Below are the code and all the weights of a small trained network. Each question names an input and a class and asks about switching units off, where a switched-off unit gives its printed mean instead of its output.

import numpy as np


def w(rows, s, z=0):
    codes = np.array(rows[::2]) - 128.0
    scale = np.full(codes.shape[1], s)
    scale[-1] = z or s
    return codes * scale


def norm(h):
    return h / np.sqrt((h * h).mean(-1, keepdims=True) + 1e-5)


def f(y):
    return y / 2 * (1 + np.tanh(0.7978845608 * (y + 0.044715 * y**3)))


def log_softmax(a):
    a = a - a.max(-1, keepdims=True)
    return a - np.log(np.exp(a).sum(-1, keepdims=True))


def net(x, mask):
    res = np.array(x, float).reshape(1, 4) / 4 @ E
    u = 0
    for l in range(3):
        y = f(norm(res) @ A[l][:, :-1].T + A[l][:, -1])
        res = res + np.where(mask[u : u + 3], y, B[l][:, -1]) @ B[l][:, :-1]
        u += 3
    return log_softmax(norm(res)[-1] @ U[:, :-1].T + U[:, -1])


A, B = {}, {}
E = w([
[130,123,128,123],'x0',
[209,214,48,113],'x1',
[30,77,2,105],'x2',
[158,84,119,202],'x3',
],0.0088)
A[0] = w([
[70,84,110,145,104],'L0N1',
[174,89,98,233,120],'L0N2',
[110,173,148,9,1],'L0N3',
],0.013,0.00091)
B[0] = w([
[97,160,154,125,226],'L0N1',
[168,52,141,13,254],'L0N2',
[202,1,132,95,234],'L0N3',
],0.011,0.0042)
A[1] = w([
[1,176,67,138,134],'L1N1',
[123,165,142,191,1],'L1N2',
[148,115,237,143,149],'L1N3',
],0.0078,0.0051)
B[1] = w([
[161,240,183,110,192],'L1N1',
[255,101,48,224,93],'L1N2',
[17,205,154,136,253],'L1N3',
],0.0083,0.0039)
A[2] = w([
[194,156,57,131,254],'L2N1',
[166,6,142,88,247],'L2N2',
[76,127,46,121,218],'L2N3',
],0.018,0.00062)
B[2] = w([
[5,90,145,145,181],'L2N1',
[136,152,84,77,248],'L2N2',
[219,153,209,156,170],'L2N3',
],0.018,0.012)
U = w([
[99,154,110,117,252],'0',
[153,52,117,46,157],'1',
[1,92,115,161,161],'2',
[187,175,198,184,139],'3',
[87,181,89,104,95],'4',
[161,98,71,216,45],'5',
[151,93,66,209,34],'6',
[161,93,44,219,27],'7',
],0.015)

Each question gives the input, the list of numbers given to net, and the class t.
The units are the neurons (one row each of A and B). Each row of codes is followed by its name. A weight is (code - 128) times the scale printed after its matrix; where a second scale follows, it is the last column's (A, B and U).
mask holds one flag per neuron, layer by layer. A switched-off neuron (its flag False) gives its mean, the last column of its row in B, instead of its output. The means were averaged over made-up inputs and are rounded, as every weight is.
A unit's drop is (log p(t) with every unit on - log p(t) with that unit switched off) / (log p(t) with every unit on - log p(t) with every unit switched off).
The circuit of an input: a set's keep is (log p(t) with only the set's units on - log p(t) with every unit switched off) / (log p(t) with every unit on - log p(t) with every unit switched off). Starting from all 9 units, units are removed one at a time, each time the one whose removal leaves the highest keep (on an exact tie, the one counted first), for as long as the keep stays at least 0.8.
circuit, biggest first: the units of the circuit, biggest drop first
most important unit: the unit with the biggest drop
k most important neurons: the k neurons with the biggest drops, biggest first
top k neurons in layer l: the k neurons of layer l with the biggest drops, biggest first
drop of u: that unit's drop, to one decimal
input [-1,-6,7,8], class 1: circuit, biggest first -> L2N1, L2N3
input [-1,-1,6,3], class 3: circuit, biggest first -> L2N3
input [1,-6,-2,-3], class 2: circuit, biggest first -> L0N2, L2N3
input [-5,-6,-2,-1], class 2: 3 most important neurons -> L2N3, L2N2, L1N1
input [2,1,-5,-2], class 3: circuit, biggest first -> L2N2, L0N2
input [-5,5,6,5], class 3: 2 most important neurons -> L2N3, L0N3
input [0,6,1,3], class 2: 2 most important neurons -> L2N1, L0N3
input [-6,-6,8,6], class 3: circuit, biggest first -> L2N3, L0N3, L2N1
input [3,-5,6,4], class 3: 3 most important neurons -> L0N3, L2N3, L2N1
input [3,4,-4,-3], class 2: top 2 neurons in layer 2 -> L2N1, L2N3
input [-5,-5,7,5], class 3: circuit, biggest first -> L2N3, L0N3
input [4,7,2,-3], class 2: 2 most important neurons -> L2N1, L0N2
input [2,-1,6,-2], class 3: 2 most important neurons -> L2N3, L2N2
input [-3,5,2,1], class 2: circuit, biggest first -> L2N1
input [4,-1,6,-3], class 3: top 2 neurons in layer 2 -> L2N3, L2N2
input [-6,5,5,-8], class 1: 2 most important neurons -> L0N3, L2N3
input [2,8,-8,-5], class 2: top 2 neurons in layer 2 -> L2N1, L2N3
input [-5,7,5,1], class 2: 2 most important neurons -> L2N1, L1N3
input [6,7,-3,5], class 2: 2 most important neurons -> L2N1, L0N3
input [1,-7,-7,5], class 2: most important unit -> L1N3
input [4,5,3,-2], class 2: 3 most important neurons -> L2N1, L0N2, L1N3
input [1,4,7,5], class 3: drop of L2N3 -> 1.1
input [-6,-2,8,-3], class 3: drop of L2N3 -> 0.5
input [-4,0,5,-2], class 3: drop of L2N2 -> 0.2
input [1,0,8,3], class 3: drop of L2N3 -> 0.5
